Below is a small trained network, with its code and all its weights. Each question gives an input and a class and asks what happens when units are switched off, that is, made to give their printed mean instead of their output.

import numpy as np


def w(rows, s, z=0):
    codes = np.array(rows[::2]) - 128.0
    scale = np.full(codes.shape[1], s)
    scale[-1] = z or s
    return codes * scale


def f(y):
    return np.maximum(y, 0)


def log_softmax(a):
    a = a - a.max(-1, keepdims=True)
    return a - np.log(np.exp(a).sum(-1, keepdims=True))


def net(x, mask):
    res = np.array(x, float).reshape(1, 8) / 4 @ E
    y = f(res @ A[0][:, :-1].T + A[0][:, -1])
    res = res + np.where(mask, y, B[0][:, -1]) @ B[0][:, :-1]
    return log_softmax(res[-1] @ U[:, :-1].T + U[:, -1])


A, B = {}, {}
E = w([
[128,128,128,128,128],'x0',
[71,30,142,81,72],'x1',
[83,124,129,221,78],'x2',
[128,128,128,128,128],'x3',
[128,127,128,128,129],'x4',
[174,126,249,128,106],'x5',
[128,128,128,128,128],'x6',
[128,128,128,128,128],'x7',
],0.013)
A[0] = w([
[115,146,112,128,138,152],'N0',
[116,112,151,107,107,76],'N1',
[125,124,149,118,119,84],'N2',
[117,123,113,151,129,95],'N3',
[108,138,172,161,116,65],'N4',
[132,131,120,108,133,160],'N5',
[68,49,141,69,81,135],'N6',
[139,134,176,127,119,134],'N7',
[105,134,62,120,132,253],'N8',
[146,118,127,99,149,225],'N9',
[114,105,131,140,125,77],'N10',
[152,175,122,151,144,236],'N11',
[146,133,123,82,137,210],'N12',
[111,110,111,112,115,101],'N13',
[160,127,217,135,114,133],'N14',
[149,135,145,141,133,115],'N15',
[140,134,153,113,126,111],'N16',
[138,142,148,98,130,166],'N17',
[89,113,136,252,94,134],'N18',
[120,128,117,128,134,166],'N19',
[115,108,117,121,123,102],'N20',
[144,148,124,140,130,197],'N21',
],0.027,0.0065)
B[0] = w([
[157,178,106,127,124,154],'N0',
[176,190,94,125,111,161],'N1',
[152,168,113,125,121,145],'N2',
[94,168,113,115,144,149],'N3',
[171,64,170,160,82,165],'N4',
[158,94,151,141,126,150],'N5',
[134,116,131,3,60,253],'N6',
[129,144,183,118,154,176],'N7',
[127,78,23,153,109,211],'N8',
[143,99,104,111,187,175],'N9',
[114,123,135,117,112,146],'N10',
[134,129,121,214,189,202],'N11',
[163,93,117,109,184,180],'N12',
[87,79,153,115,146,158],'N13',
[141,157,244,111,171,221],'N14',
[99,88,151,123,137,153],'N15',
[78,159,113,106,150,155],'N16',
[82,149,103,111,174,164],'N17',
[65,164,156,185,26,243],'N18',
[129,122,104,132,131,147],'N19',
[101,104,132,116,130,151],'N20',
[129,125,124,168,156,164],'N21',
],0.06,0.025)
U = w([
[213,89,49,169,198,223],'0',
[91,170,64,240,93,91],'1',
[198,51,63,37,126,171],'2',
[44,130,80,82,28,62],'3',
[160,147,184,134,243,251],'4',
[113,177,232,216,129,80],'5',
[207,176,173,3,174,78],'6',
[154,207,225,78,37,58],'7',
],0.0055,0.002)

Each question gives the input, the list of numbers given to net, and the class t.
The units are the neurons (one row each of A and B). Each row of codes is followed by its name. A weight is (code - 128) times the scale printed after its matrix; where a second scale follows, it is the last column's (A, B and U).
mask holds one flag per neuron, in row order. A switched-off neuron (its flag False) gives its mean, the last column of its row in B, instead of its output. The means were averaged over made-up inputs and are rounded, as every weight is.
A unit's drop is (log p(t) with every unit on - log p(t) with that unit switched off) / (log p(t) with every unit on - log p(t) with every unit switched off).
The circuit of an input: a set's keep is (log p(t) with only the set's units on - log p(t) with every unit switched off) / (log p(t) with every unit on - log p(t) with every unit switched off). Starting from the 12 units with the biggest drops (on a tie, the unit counted first), units are removed one at a time, each time the one whose removal leaves the highest keep (on an exact tie, the one counted first), for as long as the keep stays at least 0.8.
units of the circuit, in order: the units of the circuit, biggest drop first
unit that matters most: the unit with the biggest drop
k most important neurons: the k neurons with the biggest drops, biggest first
drop of u: that unit's drop, to one decimal
input [8,1,-4,5,4,0,-7,5], class 2: units of the circuit, in order : (N14 N18)
input [0,-7,1,-5,7,1,3,-7], class 5: unit that matters most : N8
input [-2,-2,-1,-6,-5,3,1,3], class 4: units of the circuit, in order : (N18 N6)
input [-7,-1,2,-7,3,-1,3,5], class 1: units of the circuit, in order : (N6 N14)
input [-2,-2,0,8,-2,-7,8,7], class 0: units of the circuit, in order : (N18 N6)
input [-3,8,-4,-1,1,0,-1,5], class 2: 2 most important neurons : (N14 N18)
input [2,1,-1,8,-7,3,-5,1], class 6: 2 most important neurons : (N18 N11)
input [5,3,-1,4,8,1,-8,-3], class 6: 2 most important neurons : (N18 N8)
input [3,-3,3,-7,8,3,4,0], class 5: drop of N6 : 0.1
input [-7,-2,5,-6,7,-4,-7,-6], class 1: drop of N6 : 0.3
input [-5,-1,1,4,8,4,-2,2], class 5: drop of N6 : 1.6
input [-1,-3,8,5,-1,8,-7,-7], class 5: drop of N17 : 0.0
